Here is a tiny trained network, its code and every weight. The questions are about switching its units off for an input and a class, where a switched-off unit gives its printed mean instead of its output.

import numpy as np


def w(rows, s, z=0):
    codes = np.array(rows[::2]) - 128.0
    scale = np.full(codes.shape[1], s)
    scale[-1] = z or s
    return codes * scale


def f(y):
    return np.maximum(y, 0)


def log_softmax(a):
    a = a - a.max(-1, keepdims=True)
    return a - np.log(np.exp(a).sum(-1, keepdims=True))


def net(x, mask):
    res = np.array(x, float).reshape(1, 8) / 4 @ E
    y = f(res @ A[0][:, :-1].T + A[0][:, -1])
    res = res + np.where(mask, y, B[0][:, -1]) @ B[0][:, :-1]
    return log_softmax(res[-1] @ U[:, :-1].T + U[:, -1])


A, B = {}, {}
E = w([
[242,91,146,212,116],'x0',
[128,128,129,129,127],'x1',
[130,130,125,127,130],'x2',
[129,128,127,128,129],'x3',
[79,172,70,247,123],'x4',
[132,82,44,86,34],'x5',
[128,129,128,128,128],'x6',
[128,125,126,128,130],'x7',
],0.015)
A[0] = w([
[79,166,135,132,129,134],'n0',
[215,90,140,120,144,117],'n1',
[147,150,94,204,117,55],'n2',
[127,101,131,97,149,144],'n3',
[188,118,117,197,109,65],'n4',
[166,124,191,140,154,155],'n5',
[170,136,115,181,115,57],'n6',
[111,129,158,50,136,194],'n7',
[24,158,99,148,126,131],'n8',
[221,99,183,125,87,132],'n9',
[128,168,186,145,209,254],'n10',
[79,135,102,195,116,156],'n11',
[135,87,46,100,1,132],'n12',
[167,142,101,190,119,60],'n13',
[91,123,164,140,166,164],'n14',
[115,141,181,147,179,216],'n15',
[83,138,108,141,132,101],'n16',
[96,144,148,34,142,217],'n17',
[198,120,152,115,127,174],'n18',
],0.016,0.0077)
B[0] = w([
[123,168,118,153,130,178],'n0',
[181,141,85,106,180,209],'n1',
[51,91,159,134,70,192],'n2',
[135,111,170,143,98,164],'n3',
[105,40,208,125,86,204],'n4',
[131,108,138,150,196,203],'n5',
[94,60,172,148,74,178],'n6',
[88,79,188,200,93,218],'n7',
[171,249,73,94,148,217],'n8',
[215,108,101,108,158,228],'n9',
[110,142,167,218,192,254],'n10',
[39,204,103,108,113,202],'n11',
[150,91,69,1,11,252],'n12',
[80,89,180,148,98,185],'n13',
[128,144,127,173,138,184],'n14',
[132,179,163,182,174,217],'n15',
[176,164,105,108,144,163],'n16',
[55,54,172,157,47,238],'n17',
[164,114,131,137,175,201],'n18',
],0.011,0.021)
U = w([
[59,103,216,171,137,255],'0',
[66,59,147,78,66,209],'1',
[202,113,157,133,223,32],'2',
[252,102,108,68,114,9],'3',
[89,225,116,135,181,120],'4',
[94,185,45,48,111,12],'5',
],0.012,0.0031)

Each question gives the input, the list of numbers given to net, and the class t.
The units are the neurons (one row each of A and B). Each row of codes is followed by its name. A weight is (code - 128) times the scale printed after its matrix; where a second scale follows, it is the last column's (A, B and U).
mask holds one flag per neuron, in row order. A switched-off neuron (its flag False) gives its mean, the last column of its row in B, instead of its output. The means were averaged over made-up inputs and are rounded, as every weight is.
A unit's drop is (log p(t) with every unit on - log p(t) with that unit switched off) / (log p(t) with every unit on - log p(t) with every unit switched off).
The circuit of an input: a set's keep is (log p(t) with only the set's units on - log p(t) with every unit switched off) / (log p(t) with every unit on - log p(t) with every unit switched off). Starting from the 12 units with the biggest drops (on a tie, the unit counted first), units are removed one at a time, each time the one whose removal leaves the highest keep (on an exact tie, the one counted first), for as long as the keep stays at least 0.8.
circuit, biggest first: the units of the circuit, biggest drop first
unit that matters most: the unit with the biggest drop
top k neurons: the k neurons with the biggest drops, biggest first
drop of u: that unit's drop, to one decimal
input [7,3,4,-2,4,1,7,-7], class 1: circuit, biggest first => n10
input [-1,-5,4,0,1,5,2,-3], class 5: circuit, biggest first => n4, n7
input [5,-7,4,-3,1,2,3,3], class 1: top 2 neurons => n8, n4
input [1,-2,0,-8,-1,0,5,4], class 2: circuit, biggest first => n17, n2
input [1,1,-5,-2,-8,-3,1,-8], class 2: top 2 neurons => n9, n1
input [6,-7,0,5,0,8,5,-1], class 3: top 2 neurons => n9, n17
input [0,3,-7,1,3,1,0,2], class 5: top 2 neurons => n17, n10
input [6,2,3,8,0,-2,2,-3], class 2: top 4 neurons => n17, n9, n1, n7
input [-3,1,2,-7,-8,0,7,7], class 0: top 2 neurons => n12, n7
input [5,-1,-2,-5,0,2,-6,5], class 3: top 2 neurons => n17, n9
input [0,-8,6,8,7,2,-2,-1], class 5: top 2 neurons => n8, n17
input [-6,-8,2,2,2,6,3,5], class 5: drop of n8 => 0.2
input [0,-1,5,-5,7,-5,4,2], class 4: top 2 neurons => n8, n17
input [-2,1,-1,-6,0,1,8,-8], class 1: unit that matters most => n10
input [8,-6,-3,2,-1,4,-2,-3], class 3: drop of n9 => 0.4
input [4,6,3,-7,-6,0,-5,-1], class 2: drop of n12 => 0.8
